Below are the code and all the weights of a small trained network. Each question names an input and a class and asks about switching units off, where a switched-off unit gives its printed mean instead of its output.

import numpy as np


def w(rows, s, z=0):
    codes = np.array(rows[::2]) - 128.0
    scale = np.full(codes.shape[1], s)
    scale[-1] = z or s
    return codes * scale


def f(y):
    return np.maximum(y, 0)


def log_softmax(a):
    a = a - a.max(-1, keepdims=True)
    return a - np.log(np.exp(a).sum(-1, keepdims=True))


def net(x, mask):
    res = np.array(x, float).reshape(1, 3) / 4 @ E
    y = f(res @ A[0][:, :-1].T + A[0][:, -1])
    res = res + np.where(mask, y, B[0][:, -1]) @ B[0][:, :-1]
    return log_softmax(res[-1] @ U[:, :-1].T + U[:, -1])


A, B = {}, {}
E = w([
[140,202,9,215,200,203,147],'x0',
[186,211,142,55,68,145,145],'x1',
[103,170,186,190,79,186,85],'x2',
],0.013)
A[0] = w([
[36,81,115,177,147,89,89,159],'neuron 0',
[97,66,145,174,188,125,159,140],'neuron 1',
[129,177,98,147,192,133,140,76],'neuron 2',
[102,173,145,162,134,178,64,70],'neuron 3',
[82,143,158,166,53,204,54,63],'neuron 4',
[53,205,167,214,48,117,26,73],'neuron 5',
[118,116,183,113,131,71,69,103],'neuron 6',
[171,167,45,169,177,164,150,120],'neuron 7',
[162,86,55,62,176,83,204,82],'neuron 8',
[181,203,123,100,77,133,143,147],'neuron 9',
[89,65,108,162,144,130,88,144],'neuron 10',
[91,50,126,161,157,176,105,148],'neuron 11',
[208,178,112,89,43,132,144,183],'neuron 12',
[70,99,121,176,172,76,121,147],'neuron 13',
[162,176,58,164,173,173,139,110],'neuron 14',
[164,74,42,61,189,41,180,12],'neuron 15',
[132,85,168,133,62,57,100,96],'neuron 16',
[162,186,99,216,179,202,108,124],'neuron 17',
[108,65,123,145,152,158,104,161],'neuron 18',
[254,159,113,88,71,160,205,164],'neuron 19',
[119,94,170,197,102,179,52,1],'neuron 20',
[122,179,93,146,168,128,101,109],'neuron 21',
[86,100,122,171,160,93,76,146],'neuron 22',
[74,69,106,160,150,127,95,139],'neuron 23',
[168,186,119,71,84,185,164,146],'neuron 24',
[169,65,202,128,52,85,56,106],'neuron 25',
[159,42,140,121,84,108,104,87],'neuron 26',
],0.0097,0.0028)
B[0] = w([
[185,167,111,168,86,127,163,214],'neuron 0',
[156,171,147,174,88,137,175,203],'neuron 1',
[132,86,83,85,168,96,115,194],'neuron 2',
[94,144,178,95,148,169,86,179],'neuron 3',
[44,148,204,142,184,223,89,208],'neuron 4',
[49,171,173,98,148,208,117,225],'neuron 5',
[158,84,76,65,124,78,99,199],'neuron 6',
[137,77,77,92,143,56,94,245],'neuron 7',
[2,193,227,115,238,232,104,221],'neuron 8',
[182,166,127,162,84,139,201,197],'neuron 9',
[183,185,139,165,89,131,163,193],'neuron 10',
[153,152,102,143,109,131,192,196],'neuron 11',
[162,138,104,189,54,123,142,210],'neuron 12',
[160,176,132,177,84,151,195,202],'neuron 13',
[150,52,97,104,164,82,94,235],'neuron 14',
[46,178,162,96,187,211,121,232],'neuron 15',
[165,89,65,51,184,99,94,219],'neuron 16',
[150,69,97,119,164,53,67,245],'neuron 17',
[159,164,118,159,101,115,167,180],'neuron 18',
[135,170,135,172,60,133,193,212],'neuron 19',
[108,152,122,137,152,181,115,188],'neuron 20',
[137,79,137,113,177,85,98,183],'neuron 21',
[175,141,133,181,79,139,160,191],'neuron 22',
[167,188,121,182,62,135,158,197],'neuron 23',
[181,180,129,186,80,157,192,200],'neuron 24',
[180,69,75,81,167,99,72,250],'neuron 25',
[136,96,132,121,129,92,104,191],'neuron 26',
],0.0078,0.013)
U = w([
[200,136,139,173,79,136,203,255],'0',
[166,39,122,92,145,78,63,4],'1',
[5,135,170,118,154,198,111,158],'2',
],0.014,0.00094)

Each question gives the input, the list of numbers given to net, and the class t.
The units are the neurons (one row each of A and B). Each row of codes is followed by its name. A weight is (code - 128) times the scale printed after its matrix; where a second scale follows, it is the last column's (A, B and U).
mask holds one flag per neuron, in row order. A switched-off neuron (its flag False) gives its mean, the last column of its row in B, instead of its output. The means were averaged over made-up inputs and are rounded, as every weight is.
A unit's drop is (log p(t) with every unit on - log p(t) with that unit switched off) / (log p(t) with every unit on - log p(t) with every unit switched off).
The circuit of an input: a set's keep is (log p(t) with only the set's units on - log p(t) with every unit switched off) / (log p(t) with every unit on - log p(t) with every unit switched off). Starting from the 12 units with the biggest drops (on a tie, the unit counted first), units are removed one at a time, each time the one whose removal leaves the highest keep (on an exact tie, the one counted first), for as long as the keep stays at least 0.8.
units of the circuit, in order: the units of the circuit, biggest drop first
k most important neurons: the k neurons with the biggest drops, biggest first
drop when u is switched off: that unit's drop, to one decimal
input [-1,4,-6], class 2: units of the circuit, in order : [neuron 8]
input [-8,7,7], class 1: 3 most important neurons : [neuron 25; neuron 16; neuron 6]
input [7,-6,1], class 1: 2 most important neurons : [neuron 17; neuron 7]
input [1,4,5], class 2: 2 most important neurons : [neuron 4; neuron 5]
input [1,-6,6], class 0: 3 most important neurons : [neuron 8; neuron 0; neuron 15]
input [-8,2,7], class 1: 2 most important neurons : [neuron 25; neuron 16]
input [-2,3,4], class 2: 2 most important neurons : [neuron 4; neuron 5]
input [5,-8,-8], class 0: 2 most important neurons : [neuron 13; neuron 0]
input [5,7,-8], class 2: 2 most important neurons : [neuron 8; neuron 15]
input [-5,7,-7], class 0: 2 most important neurons : [neuron 12; neuron 19]
input [7,6,-8], class 2: 3 most important neurons : [neuron 8; neuron 15; neuron 25]
input [-8,3,7], class 1: drop when neuron 4 is switched off : 0.0
input [-3,-1,-4], class 2: drop when neuron 15 is switched off : 0.2
input [6,-2,-5], class 1: units of the circuit, in order : [neuron 7]
input [3,2,2], class 1: drop when neuron 8 is switched off : 0.1
input [3,-8,8], class 0: 2 most important neurons : [neuron 0; neuron 8]
